Below is a small trained network, with its code and all its weights. Each question gives an input and a class and asks what happens when units are switched off, that is, made to give their printed mean instead of their output.

import numpy as np


def w(rows, s, z=0):
    codes = np.array(rows[::2]) - 128.0
    scale = np.full(codes.shape[1], s)
    scale[-1] = z or s
    return codes * scale


def f(y):
    return y / 2 * (1 + np.tanh(0.7978845608 * (y + 0.044715 * y**3)))


def log_softmax(a):
    a = a - a.max(-1, keepdims=True)
    return a - np.log(np.exp(a).sum(-1, keepdims=True))


def net(x, mask):
    res = np.array(x, float).reshape(1, 7) / 4 @ E
    y = f(res @ A[0][:, :-1].T + A[0][:, -1])
    res = res + np.where(mask, y, B[0][:, -1]) @ B[0][:, :-1]
    return log_softmax(res[-1] @ U[:, :-1].T + U[:, -1])


A, B = {}, {}
E = w([
[71,146,115,128,151,102,159,161,125,143,122,136],'x0',
[135,82,138,101,133,149,110,85,113,156,139,93],'x1',
[87,31,207,249,110,123,144,19,141,162,99,232],'x2',
[45,78,2,115,47,191,69,159,88,99,126,165],'x3',
[131,155,199,54,33,227,206,175,140,206,45,129],'x4',
[229,47,74,126,188,164,207,192,73,171,181,189],'x5',
[81,199,189,188,178,228,167,104,57,84,176,117],'x6',
],0.0068)
A[0] = w([
[122,176,163,168,174,253,156,157,45,99,173,144,73],'neuron 0',
[55,122,189,140,118,130,68,118,201,108,136,85,3],'neuron 1',
[169,186,74,43,187,190,106,204,138,80,173,1,29],'neuron 2',
[198,21,92,116,151,181,202,149,90,165,153,189,89],'neuron 3',
[199,36,75,96,74,18,128,207,209,193,63,141,61],'neuron 4',
[58,68,34,132,27,226,41,194,62,49,131,169,101],'neuron 5',
[113,45,154,188,128,162,168,41,127,165,135,229,36],'neuron 6',
[195,143,212,145,185,80,147,149,147,134,110,78,78],'neuron 7',
[122,153,190,41,45,251,189,170,146,228,53,140,48],'neuron 8',
[114,107,93,171,173,79,102,104,131,83,197,115,29],'neuron 9',
[109,77,85,75,198,124,107,58,93,148,168,68,165],'neuron 10',
[89,116,170,172,148,132,104,90,187,116,90,202,132],'neuron 11',
[50,162,146,131,78,143,71,44,165,108,65,38,101],'neuron 12',
[125,111,132,138,173,64,64,149,94,83,177,137,52],'neuron 13',
[182,106,101,159,168,145,167,173,78,166,193,156,57],'neuron 14',
],0.0074,0.0071)
B[0] = w([
[50,89,172,186,153,168,42,126,59,119,132,50,194],'neuron 0',
[44,181,157,50,71,93,82,136,57,100,122,206,148],'neuron 1',
[143,110,106,150,2,141,179,197,145,193,157,128,225],'neuron 2',
[155,209,166,45,154,36,75,170,117,111,93,137,210],'neuron 3',
[32,71,174,214,141,168,82,132,46,67,140,70,227],'neuron 4',
[108,76,174,71,173,96,234,58,138,165,124,131,253],'neuron 5',
[149,106,83,132,12,147,172,216,154,168,153,104,228],'neuron 6',
[43,39,145,40,102,89,240,13,122,158,168,143,180],'neuron 7',
[162,165,66,180,156,163,78,62,218,58,199,195,254],'neuron 8',
[115,143,95,141,105,184,89,92,139,63,160,188,166],'neuron 9',
[224,152,118,185,159,175,119,131,166,152,150,139,185],'neuron 10',
[141,147,80,184,107,162,178,203,138,196,134,103,209],'neuron 11',
[172,178,158,67,162,91,66,188,66,152,71,147,220],'neuron 12',
[68,155,93,156,101,171,109,84,218,106,172,219,157],'neuron 13',
[135,227,143,61,96,37,55,102,91,120,72,186,164],'neuron 14',
],0.0092,0.0089)
U = w([
[142,117,86,144,2,145,157,221,145,189,133,127,90],'0',
[150,147,76,170,154,167,86,72,189,90,163,227,101],'1',
[145,177,151,65,136,69,67,172,85,134,68,180,95],'2',
[63,76,172,193,132,178,56,120,53,106,133,26,107],'3',
[115,72,157,61,152,114,240,22,126,181,129,153,82],'4',
[173,125,111,153,183,136,142,163,152,145,97,118,255],'5',
],0.0099,0.024)

Each question gives the input, the list of numbers given to net, and the class t.
The units are the neurons (one row each of A and B). Each row of codes is followed by its name. A weight is (code - 128) times the scale printed after its matrix; where a second scale follows, it is the last column's (A, B and U).
mask holds one flag per neuron, in row order. A switched-off neuron (its flag False) gives its mean, the last column of its row in B, instead of its output. The means were averaged over made-up inputs and are rounded, as every weight is.
A unit's drop is (log p(t) with every unit on - log p(t) with that unit switched off) / (log p(t) with every unit on - log p(t) with every unit switched off).
The circuit of an input: a set's keep is (log p(t) with only the set's units on - log p(t) with every unit switched off) / (log p(t) with every unit on - log p(t) with every unit switched off). Starting from the 12 units with the biggest drops (on a tie, the unit counted first), units are removed one at a time, each time the one whose removal leaves the highest keep (on an exact tie, the one counted first), for as long as the keep stays at least 0.8.
units of the circuit, in order: the units of the circuit, biggest drop first
unit that matters most: the unit with the biggest drop
k most important neurons: the k neurons with the biggest drops, biggest first
drop of u: that unit's drop, to one decimal
input [6,-7,-1,7,7,-8,-3], class 2: units of the circuit, in order -> (neuron 12)
input [8,-3,7,-6,6,7,-5], class 0: 2 most important neurons -> (neuron 6; neuron 5)
input [8,-8,-4,-8,3,8,0], class 2: 3 most important neurons -> (neuron 14; neuron 3; neuron 5)
input [-1,-4,4,-6,-2,7,-1], class 2: units of the circuit, in order -> (neuron 3; neuron 14)
input [4,6,-8,-4,-7,-4,1], class 0: 2 most important neurons -> (neuron 2; neuron 8)
input [1,7,4,6,5,-5,3], class 5: 2 most important neurons -> (neuron 12; neuron 7)
input [-4,1,4,4,4,-7,-8], class 3: 2 most important neurons -> (neuron 4; neuron 3)
input [-1,8,4,2,5,-5,4], class 5: units of the circuit, in order -> (neuron 12; neuron 3; neuron 4)
input [3,1,5,-2,2,7,7], class 2: 2 most important neurons -> (neuron 3; neuron 14)
input [1,-4,0,6,0,7,8], class 3: 2 most important neurons -> (neuron 0; neuron 12)
input [2,-3,5,-5,0,-3,-1], class 0: units of the circuit, in order -> (neuron 11; neuron 8)
input [-4,-5,-4,-7,-7,3,4], class 1: 3 most important neurons -> (neuron 5; neuron 13; neuron 9)
input [3,-6,-6,2,5,8,-5], class 2: 2 most important neurons -> (neuron 3; neuron 14)
input [1,-6,-1,1,0,-3,7], class 3: units of the circuit, in order -> (neuron 0)
input [6,6,-1,1,-4,-7,7], class 2: 3 most important neurons -> (neuron 12; neuron 4; neuron 1)
input [-1,-5,-1,-4,1,-8,-7], class 2: 2 most important neurons -> (neuron 12; neuron 0)
input [7,2,7,-6,-1,-7,6], class 0: 3 most important neurons -> (neuron 11; neuron 6; neuron 3)
input [0,3,-5,-4,6,4,-2], class 1: 2 most important neurons -> (neuron 8; neuron 6)
input [7,-1,2,4,-3,-3,-1], class 4: units of the circuit, in order -> (neuron 5; neuron 8)
input [-5,5,-8,-4,-5,2,-8], class 0: unit that matters most -> neuron 2
input [7,-3,6,2,7,-1,5], class 1: drop of neuron 14 -> 0.0
input [8,1,2,-2,4,-3,-4], class 1: drop of neuron 5 -> 0.2
input [0,3,-8,-5,6,3,1], class 0: drop of neuron 2 -> 4.5
